Here is a tiny trained network, its code and every weight. The questions are about switching its units off for an input and a target symbol, where a switched-off unit gives its printed mean instead of its output.

import numpy as np


def w(rows, s, z=0):
    codes = np.array(rows[::2]) - 128.0
    scale = np.full(codes.shape[1], s)
    scale[-1] = z or s
    return codes * scale


def f(y):
    return y / 2 * (1 + np.tanh(0.7978845608 * (y + 0.044715 * y**3)))


def softmax(a):
    e = np.exp(a - a.max(-1, keepdims=True))
    return e / e.sum(-1, keepdims=True)


def log_softmax(a):
    a = a - a.max(-1, keepdims=True)
    return a - np.log(np.exp(a).sum(-1, keepdims=True))


def net(x, mask):
    ids = ['ΔΘΞΠΣΦαγεμτω'.index(c) for c in x.split()]
    T = len(ids)
    res = E[ids] + P[:T]
    u = 0
    for l in range(3):
        q, k, v = (res @ M[l].T for M in (Q, K, V))
        z = softmax(np.where(np.tri(T) > 0, q @ k.T / 3**0.5, -1e9)) @ v
        res = res + np.where(mask[u], z, O[l][:, -1]) @ O[l][:, :-1]
        u += 1
        y = f(res @ A[l][:, :-1].T + A[l][:, -1])
        res = res + np.where(mask[u : u + 4], y, B[l][:, -1]) @ B[l][:, :-1]
        u += 4
    return log_softmax(res[-1] @ U[:, :-1].T + U[:, -1])


Q, K, V, O, A, B = {}, {}, {}, {}, {}, {}
E = w([
[103,131,124,94],'Δ',
[186,180,252,42],'Θ',
[44,91,116,18],'Ξ',
[203,219,93,115],'Π',
[160,44,101,71],'Σ',
[72,127,55,104],'Φ',
[93,203,173,145],'α',
[83,162,218,105],'γ',
[56,122,34,164],'ε',
[116,171,122,154],'μ',
[24,9,106,123],'τ',
[20,40,187,70],'ω',
],0.013)
P = w([
[80,1,205,185],'0',
[74,170,116,62],'1',
[88,169,128,63],'2',
[81,158,119,59],'3',
[84,174,123,56],'4',
[73,168,128,51],'5',
[76,174,125,54],'6',
[82,169,137,48],'7',
[85,160,129,49],'8',
[79,169,143,51],'9',
],0.0066)
Q[0] = w([
[83,144,136,44],'0.h0',
[144,78,140,254],'0.h0',
[149,123,79,106],'0.h0',
],0.024)
K[0] = w([
[124,65,229,224],'0.h0',
[121,187,51,5],'0.h0',
[172,116,83,66],'0.h0',
],0.017)
V[0] = w([
[120,125,159,194],'0.h0',
[120,162,88,3],'0.h0',
[127,142,81,2],'0.h0',
],0.0078)
O[0] = w([
[218,107,160,143,194],'0.h0',
[6,150,115,86,4],'0.h0',
[3,145,97,87,30],'0.h0',
],0.0056,0.0038)
A[0] = w([
[149,160,102,61,1],'0.n0',
[129,184,103,250,156],'0.n1',
[135,140,44,160,138],'0.n2',
[124,230,151,163,152],'0.n3',
],0.015,0.0064)
B[0] = w([
[152,176,5,223,111],'0.n0',
[187,95,129,13,189],'0.n1',
[121,65,147,59,196],'0.n2',
[89,104,121,54,251],'0.n3',
],0.014,0.0024)
Q[1] = w([
[120,141,141,141],'1.h0',
[154,114,110,78],'1.h0',
[130,79,131,4],'1.h0',
],0.042)
K[1] = w([
[124,142,122,128],'1.h0',
[142,82,146,157],'1.h0',
[211,14,252,194],'1.h0',
],0.033)
V[1] = w([
[237,62,81,239],'1.h0',
[66,88,2,27],'1.h0',
[49,47,182,143],'1.h0',
],0.008)
O[1] = w([
[180,40,109,149,144],'1.h0',
[183,207,56,97,146],'1.h0',
[187,146,145,254,249],'1.h0',
],0.0091,0.011)
A[1] = w([
[98,116,68,172,110],'1.n0',
[203,137,199,132,33],'1.n1',
[46,82,2,198,111],'1.n2',
[72,202,99,153,1],'1.n3',
],0.0081,0.0069)
B[1] = w([
[126,162,108,106,153],'1.n0',
[196,148,195,93,180],'1.n1',
[107,149,82,81,254],'1.n2',
[204,9,222,123,152],'1.n3',
],0.013,0.0021)
Q[2] = w([
[3,7,50,116],'2.h0',
[234,130,56,62],'2.h0',
[187,191,204,68],'2.h0',
],0.013)
K[2] = w([
[237,205,213,153],'2.h0',
[7,219,151,176],'2.h0',
[127,62,26,204],'2.h0',
],0.011)
V[2] = w([
[214,195,254,12],'2.h0',
[37,247,230,199],'2.h0',
[138,37,36,151],'2.h0',
],0.0027)
O[2] = w([
[251,163,212,8,220],'2.h0',
[112,179,233,197,6],'2.h0',
[87,88,57,131,173],'2.h0',
],0.0033,0.0014)
A[2] = w([
[133,131,94,78,47],'2.n0',
[112,164,101,102,2],'2.n1',
[60,254,112,152,51],'2.n2',
[88,165,123,90,41],'2.n3',
],0.0093,0.0061)
B[2] = w([
[47,140,136,156,214],'2.n0',
[115,103,190,81,77],'2.n1',
[1,211,157,61,245],'2.n2',
[163,119,239,67,106],'2.n3',
],0.0078,0.0012)
U = w([
[200,95,139,190,67],'Δ',
[121,54,141,60,93],'Θ',
[91,152,111,146,199],'Ξ',
[183,190,64,87,102],'Π',
[75,181,254,137,112],'Σ',
[68,211,139,138,190],'Φ',
[145,132,185,77,114],'α',
[116,238,175,238,170],'γ',
[31,101,123,159,254],'ε',
[109,148,200,49,62],'μ',
[183,218,232,99,37],'τ',
[70,83,231,145,133],'ω',
],0.0071,0.0058)

Each question gives the input, a string of symbols that net reads in full, and the target symbol t.
The units are the heads (3 rows each of Q, K, V and O) and the neurons (one row each of A and B). Each row of codes is followed by its name. A weight is (code - 128) times the scale printed after its matrix; where a second scale follows, it is the last column's (O, A, B and U).
mask holds one flag per unit, layer by layer, with each layer's heads first. A switched-off unit (its flag False) gives its mean, the last column of its rows in O or B, instead of its output. The means were averaged over made-up inputs and are rounded, as every weight is.
A unit's drop is (log p(t) with every unit on - log p(t) with that unit switched off) / (log p(t) with every unit on - log p(t) with every unit switched off).
The circuit of an input: a set's keep is (log p(t) with only the set's units on - log p(t) with every unit switched off) / (log p(t) with every unit on - log p(t) with every unit switched off). Starting from the 12 units with the biggest drops (on a tie, the unit counted first), units are removed one at a time, each time the one whose removal leaves the highest keep (on an exact tie, the one counted first), for as long as the keep stays at least 0.8.
circuit, biggest first: the units of the circuit, biggest drop first
most important unit: the unit with the biggest drop
top k neurons: the k neurons with the biggest drops, biggest first
top k neurons in layer l: the k neurons of layer l with the biggest drops, biggest first
drop of u: that unit's drop, to one decimal
input Θ Θ γ, target Σ: circuit, biggest first	1.h0; 0.h0; 2.h0; 2.n2
input μ τ α ω Θ Φ Ξ α α, target Θ: top 2 neurons	0.n3; 0.n1
input Π Ξ ε, target Θ: most important unit	0.n2
input τ Φ τ τ ω α γ τ Φ, target Δ: circuit, biggest first	1.h0; 0.h0; 0.n3
input γ Θ γ, target ω: circuit, biggest first	1.h0; 0.n3; 0.h0
input τ μ ε Δ α μ Π, target Δ: circuit, biggest first	1.h0; 0.h0; 0.n1
input μ ω τ ω α τ, target Θ: top 2 neurons	0.n1; 0.n3
input ε Π τ ε γ τ ε Δ τ, target Π: circuit, biggest first	1.h0; 0.n1
input μ Σ Φ, target Θ: circuit, biggest first	1.h0; 0.h0; 0.n2
input Φ γ γ Ξ ω ω Π ε τ, target Φ: top 2 neurons	2.n2; 1.n2
input ε ε τ Θ γ τ γ ω μ, target Π: circuit, biggest first	1.h0; 0.n1; 0.n2
input ε Δ ω γ μ α Δ μ, target Π: circuit, biggest first	1.h0; 0.n1
input μ ε γ τ, target Θ: circuit, biggest first	1.h0; 0.h0; 2.h0
input Θ Δ Φ τ ε τ α α ε Θ, target Σ: circuit, biggest first	1.h0; 0.h0
input Π Φ ω Θ Δ ε τ Θ α γ, target μ: top 2 neurons in layer 0	0.n3; 0.n1
input ω τ Ξ τ τ Θ ω Φ, target γ: circuit, biggest first	1.h0
input Φ ω Φ Θ ε τ, target Φ: circuit, biggest first	0.h0; 1.h0; 2.n2
input Φ Δ τ τ Ξ, target Φ: top 2 neurons in layer 0	0.n3; 0.n0
input Σ μ Φ Σ ω γ γ Ξ, target Φ: top 2 neurons in layer 1	1.n3; 1.n2
input ε Ξ Θ Φ Σ μ Σ Φ Ξ, target Π: top 3 neurons	0.n1; 0.n2; 0.n0
input ε Φ Θ Φ γ Φ, target Π: drop of 1.h0	0.9
input γ ε τ Φ ε γ ω ω γ, target ω: drop of 0.n3	0.2
input Ξ Φ Δ τ ω ε Ξ, target τ: top neuron	1.n3
